Here is a tiny trained network, its code and every weight. The questions are about switching its units off for an input and a class, where a switched-off unit gives its printed mean instead of its output.

import numpy as np


def w(rows, s, z=0):
    codes = np.array(rows[::2]) - 128.0
    scale = np.full(codes.shape[1], s)
    scale[-1] = z or s
    return codes * scale


def f(y):
    return np.maximum(y, 0)


def log_softmax(a):
    a = a - a.max(-1, keepdims=True)
    return a - np.log(np.exp(a).sum(-1, keepdims=True))


def net(x, mask):
    res = np.array(x, float).reshape(1, 4) / 4 @ E
    y = f(res @ A[0][:, :-1].T + A[0][:, -1])
    res = res + np.where(mask, y, B[0][:, -1]) @ B[0][:, :-1]
    return log_softmax(res[-1] @ U[:, :-1].T + U[:, -1])


A, B = {}, {}
E = w([
[136,200,181,38,61,104,34,189,212],'x0',
[81,128,252,205,100,74,151,111,132],'x1',
[81,144,103,139,140,107,138,116,139],'x2',
[219,131,87,199,51,115,228,147,173],'x3',
],0.012)
A[0] = w([
[179,171,80,189,36,125,185,146,179,255],'n1',
[185,218,64,92,80,132,117,115,183,136],'n2',
[132,101,93,96,149,99,156,176,238,141],'n3',
[91,117,114,108,111,153,5,144,140,177],'n4',
[101,163,211,124,55,28,92,137,154,93],'n5',
[81,49,214,132,182,106,170,60,73,178],'n6',
[116,39,1,123,153,218,142,88,52,232],'n7',
[177,111,151,198,97,94,234,115,100,106],'n8',
],0.0092,0.0028)
B[0] = w([
[119,94,119,167,148,151,176,108,177,229],'n1',
[115,76,149,107,86,201,63,155,149,203],'n2',
[122,126,181,86,100,161,92,133,168,170],'n3',
[147,109,96,108,158,106,84,97,112,202],'n4',
[189,186,112,143,158,116,124,155,138,208],'n5',
[61,116,247,142,86,141,100,147,122,223],'n6',
[164,171,130,189,171,133,103,181,131,251],'n7',
[104,64,115,122,112,62,157,111,156,218],'n8',
],0.014,0.016)
U = w([
[170,255,145,157,188,123,91,156,32,241],'0',
[48,108,187,146,32,251,118,114,144,118],'1',
[207,160,71,211,154,127,169,135,225,167],'2',
[92,64,116,134,105,49,213,49,115,4],'3',
[124,94,7,48,139,124,57,90,90,122],'4',
],0.0089,0.0023)

Each question gives the input, the list of numbers given to net, and the class t.
The units are the neurons (one row each of A and B). Each row of codes is followed by its name. A weight is (code - 128) times the scale printed after its matrix; where a second scale follows, it is the last column's (A, B and U).
mask holds one flag per neuron, in row order. A switched-off neuron (its flag False) gives its mean, the last column of its row in B, instead of its output. The means were averaged over made-up inputs and are rounded, as every weight is.
A unit's drop is (log p(t) with every unit on - log p(t) with that unit switched off) / (log p(t) with every unit on - log p(t) with every unit switched off).
most important unit: the unit with the biggest drop
k most important neurons: the k neurons with the biggest drops, biggest first
drop when u is switched off: that unit's drop, to one decimal
input [4,-7,2,-1], class 4: 2 most important neurons -> (n6, n4)
input [5,-6,-2,-3], class 4: most important unit -> n4
input [4,-1,-7,7], class 1: 2 most important neurons -> (n2, n7)
input [5,-1,3,5], class 1: 3 most important neurons -> (n2, n7, n3)
input [1,-2,-3,-2], class 4: 3 most important neurons -> (n6, n7, n5)
input [4,-4,2,0], class 4: 3 most important neurons -> (n6, n4, n1)
input [1,-5,5,-2], class 4: 3 most important neurons -> (n6, n5, n4)
input [-5,6,-5,1], class 3: 4 most important neurons -> (n8, n2, n3, n7)
input [7,-5,-8,-2], class 4: 2 most important neurons -> (n4, n6)
input [-2,3,-1,1], class 3: 2 most important neurons -> (n2, n8)
input [1,-6,-6,4], class 1: 2 most important neurons -> (n2, n5)
input [-8,-7,-3,0], class 0: 2 most important neurons -> (n7, n1)
input [3,-5,6,1], class 1: 3 most important neurons -> (n2, n3, n5)
input [5,3,-3,-4], class 0: most important unit -> n5
input [-4,0,-6,-7], class 0: 3 most important neurons -> (n7, n2, n1)
input [6,8,-3,3], class 2: drop when n6 is switched off -> 0.0
input [8,-1,-4,7], class 1: drop when n2 is switched off -> 3.3
input [-7,3,-1,8], class 3: drop when n8 is switched off -> 1.2
